Here is a tiny trained network, its code and every weight. The questions are about switching its units off for an input and a class, where a switched-off unit gives its printed mean instead of its output.

import numpy as np


def w(rows, s, z=0):
    codes = np.array(rows[::2]) - 128.0
    scale = np.full(codes.shape[1], s)
    scale[-1] = z or s
    return codes * scale


def f(y):
    return np.maximum(y, 0)


def log_softmax(a):
    a = a - a.max(-1, keepdims=True)
    return a - np.log(np.exp(a).sum(-1, keepdims=True))


def net(x, mask):
    res = np.array(x, float).reshape(1, 4) / 4 @ E
    y = f(res @ A[0][:, :-1].T + A[0][:, -1])
    res = res + np.where(mask, y, B[0][:, -1]) @ B[0][:, :-1]
    return log_softmax(res[-1] @ U[:, :-1].T + U[:, -1])


A, B = {}, {}
E = w([
[91,167,150,94,199,255,134],'x0',
[103,56,70,241,195,148,124],'x1',
[120,154,198,188,99,127,226],'x2',
[217,78,216,170,173,134,58],'x3',
],0.0099)
A[0] = w([
[93,135,58,94,72,147,177,25],'n1',
[133,162,116,133,134,128,130,113],'n2',
[145,154,170,184,112,126,212,15],'n3',
[137,120,159,142,127,121,195,42],'n4',
[150,120,163,67,89,121,146,87],'n5',
[154,96,105,125,125,154,150,49],'n6',
[131,173,172,70,128,88,114,142],'n7',
[144,128,43,67,148,112,28,43],'n8',
[156,104,106,137,90,65,139,84],'n9',
[94,136,66,132,132,107,186,68],'n10',
[128,92,85,128,110,158,92,1],'n11',
[143,122,164,85,107,121,153,75],'n12',
[125,103,126,145,79,40,115,126],'n13',
[100,120,163,117,108,130,107,81],'n14',
[173,100,202,140,135,141,86,2],'n15',
[101,146,163,96,160,252,142,116],'n16',
[136,161,125,157,132,42,127,143],'n17',
[99,131,186,180,103,134,184,16],'n18',
[124,115,77,212,176,134,153,72],'n19',
[162,118,202,166,134,119,71,49],'n20',
[106,86,81,220,126,155,117,114],'n21',
[100,142,86,107,118,113,158,47],'n22',
[147,139,176,44,83,129,128,63],'n23',
],0.017,0.0024)
B[0] = w([
[209,139,179,59,170,109,92,221],'n1',
[148,115,110,122,133,117,108,141],'n2',
[68,41,172,115,86,113,125,206],'n3',
[96,71,158,132,108,131,128,174],'n4',
[117,165,103,175,129,104,86,191],'n5',
[138,119,107,143,110,93,124,138],'n6',
[105,159,129,224,145,118,108,205],'n7',
[48,23,186,121,75,137,114,247],'n8',
[135,134,47,82,99,162,163,203],'n9',
[198,147,176,88,164,115,100,199],'n10',
[90,108,174,149,97,131,143,164],'n11',
[114,140,101,167,138,104,100,172],'n12',
[150,126,60,125,131,183,222,222],'n13',
[124,149,148,152,142,139,147,143],'n14',
[195,143,169,46,164,101,122,215],'n15',
[155,120,5,86,95,177,208,249],'n16',
[125,130,55,93,120,171,134,192],'n17',
[69,62,170,113,104,157,85,196],'n18',
[118,184,116,221,124,85,122,209],'n19',
[199,149,190,65,166,136,109,219],'n20',
[93,209,99,192,147,100,94,215],'n21',
[171,143,193,113,168,142,145,183],'n22',
[90,182,121,216,139,86,126,218],'n23',
],0.022,0.016)
U = w([
[108,128,10,89,117,225,203,250],'0',
[54,198,110,207,157,95,82,90],'1',
[179,142,197,55,198,139,92,5],'2',
[1,25,183,112,75,165,103,161],'3',
],0.0086,0.0017)

Each question gives the input, the list of numbers given to net, and the class t.
The units are the neurons (one row each of A and B). Each row of codes is followed by its name. A weight is (code - 128) times the scale printed after its matrix; where a second scale follows, it is the last column's (A, B and U).
mask holds one flag per neuron, in row order. A switched-off neuron (its flag False) gives its mean, the last column of its row in B, instead of its output. The means were averaged over made-up inputs and are rounded, as every weight is.
A unit's drop is (log p(t) with every unit on - log p(t) with that unit switched off) / (log p(t) with every unit on - log p(t) with every unit switched off).
The circuit of an input: a set's keep is (log p(t) with only the set's units on - log p(t) with every unit switched off) / (log p(t) with every unit on - log p(t) with every unit switched off). Starting from the 12 units with the biggest drops (on a tie, the unit counted first), units are removed one at a time, each time the one whose removal leaves the highest keep (on an exact tie, the one counted first), for as long as the keep stays at least 0.8.
circuit, biggest first: the units of the circuit, biggest drop first
most important unit: the unit with the biggest drop
k most important neurons: the k neurons with the biggest drops, biggest first
drop when u is switched off: that unit's drop, to one decimal
input [4,4,-6,2], class 3: circuit, biggest first : (n8)
input [-7,-6,-3,0], class 0: 2 most important neurons : (n13; n9)
input [-2,5,6,-5], class 3: 3 most important neurons : (n3; n18; n23)
input [-5,-7,3,2], class 1: 2 most important neurons : (n16; n23)
input [-6,-7,1,-7], class 1: 3 most important neurons : (n23; n16; n7)
input [5,-4,6,-1], class 3: 2 most important neurons : (n3; n18)
input [-8,2,-8,8], class 0: 4 most important neurons : (n13; n9; n1; n17)
input [-2,6,7,-2], class 3: 2 most important neurons : (n3; n18)
input [-3,-2,-7,-7], class 2: 2 most important neurons : (n1; n10)
input [-7,-8,-3,3], class 1: 4 most important neurons : (n23; n16; n7; n5)
input [-5,1,2,-6], class 2: 4 most important neurons : (n16; n1; n10; n22)
input [-1,7,4,-8], class 2: 4 most important neurons : (n10; n1; n23; n22)
input [-7,1,-5,-8], class 2: 2 most important neurons : (n1; n10)
input [4,3,5,-4], class 3: circuit, biggest first : (n18)
input [7,8,-7,1], class 1: 2 most important neurons : (n21; n19)
input [0,-6,5,-5], class 1: 2 most important neurons : (n23; n8)
input [-7,-2,8,-3], class 3: 4 most important neurons : (n3; n18; n16; n4)
input [3,-8,-6,-4], class 1: drop when n23 is switched off : 0.1
input [4,4,1,-5], class 2: drop when n13 is switched off : 0.8
input [7,-2,-1,4], class 0: most important unit : n16
input [-2,-5,-5,-6], class 2: drop when n3 is switched off : 0.0
input [-7,-7,7,-8], class 2: drop when n16 is switched off : 2.1
